|  15 | -14 |  -7 |  31 | -35 |
|  27 | -36 |  12 |  12 |  -6 |
=>
|  27 | -36 |  12 |  12 |  -6 |
|  15 | -14 |  -7 |  31 | -35 |

|   5 | -35 |   2 |   7 |   8 | -11 | -31 |  -4 |   7 |
|  -3 |  23 |  18 |  -2 |  10 |  15 |  20 |  -5 | -10 |
|  -9 |  10 |   3 | -11 |  18 |  23 |  -9 | -11 | -22 |
|  12 |  28 |  -5 |  -8 |  36 |  16 |   5 |  -6 |   1 |
=>
|  -3 |  23 |  18 |  -2 |  10 |  15 |  20 |  -5 | -10 |
|  -9 |  10 |   3 | -11 |  18 |  23 |  -9 | -11 | -22 |
|   5 | -35 |   2 |   7 |   8 | -11 | -31 |  -4 |   7 |
|  12 |  28 |  -5 |  -8 |  36 |  16 |   5 |  -6 |   1 |

|  -1 |  -1 |   3 |  -1 |
|  34 | -32 |  30 | -11 |
| -11 |   9 |   0 |   2 |
|  29 | -14 |   6 |   2 |
| -11 |  16 |  -9 |   8 |
|  14 |  -8 |   4 |   0 |
| -20 |  29 | -18 |  13 |
|   1 |   3 |  -2 |   3 |
| -12 |  18 | -10 |   8 |
|  22 | -21 |  20 |  -7 |
=>
|  34 | -32 |  30 | -11 |
|  22 | -21 |  20 |  -7 |
|  29 | -14 |   6 |   2 |
|  14 |  -8 |   4 |   0 |
|  -1 |  -1 |   3 |  -1 |
| -11 |   9 |   0 |   2 |
|   1 |   3 |  -2 |   3 |
| -11 |  16 |  -9 |   8 |
| -12 |  18 | -10 |   8 |
| -20 |  29 | -18 |  13 |

| -23 |  19 | -13 |   6 |  -6 |   0 |  19 |  -6 |  28 |   2 |  -3 |   3 |
|  11 |  -3 |  12 |   2 | -29 |  -9 | -10 |   7 |  17 |  -6 |   2 |  10 |
| -17 |  -7 | -19 |  -3 |  -7 | -19 |   0 |   9 | -10 |  14 |  -2 |  -7 |
|  12 |  -3 |   6 | -11 |   6 |  20 |  -7 |   2 |  21 |   3 |  16 |  12 |
=>
|  11 |  -3 |  12 |   2 | -29 |  -9 | -10 |   7 |  17 |  -6 |   2 |  10 |
|  12 |  -3 |   6 | -11 |   6 |  20 |  -7 |   2 |  21 |   3 |  16 |  12 |
| -23 |  19 | -13 |   6 |  -6 |   0 |  19 |  -6 |  28 |   2 |  -3 |   3 |
| -17 |  -7 | -19 |  -3 |  -7 | -19 |   0 |   9 | -10 |  14 |  -2 |  -7 |

| -11 |  18 | -10 |  22 |   3 |  15 | -18 |   8 |   8 |   7 |   8 |   8 |   1 |
|  35 |  -6 |  16 |  -6 |   4 |  -4 |   6 | -27 | -23 | -23 |  -9 | -12 | -12 |
=>
|  35 |  -6 |  16 |  -6 |   4 |  -4 |   6 | -27 | -23 | -23 |  -9 | -12 | -12 |
| -11 |  18 | -10 |  22 |   3 |  15 | -18 |   8 |   8 |   7 |   8 |   8 |   1 |

| -17 |   2 | -32 |  -6 | -17 |  19 |  -1 |  -1 |  -1 |
|  -6 |   7 |  -6 |   1 |  -4 |   6 |  -7 |  -6 |  -6 |
|  -9 |   6 | -11 |  -1 |  -8 |   6 |  -8 |  -7 |  -8 |
|  -2 |   8 |  -2 |   4 |   0 |   1 | -27 | -21 | -21 |
| -18 |   2 | -26 |  -6 | -15 |  21 |   0 |   0 |   0 |
=>
|  -2 |   8 |  -2 |   4 |   0 |   1 | -27 | -21 | -21 |
|  -6 |   7 |  -6 |   1 |  -4 |   6 |  -7 |  -6 |  -6 |
|  -9 |   6 | -11 |  -1 |  -8 |   6 |  -8 |  -7 |  -8 |
| -18 |   2 | -26 |  -6 | -15 |  21 |   0 |   0 |   0 |
| -17 |   2 | -32 |  -6 | -17 |  19 |  -1 |  -1 |  -1 |
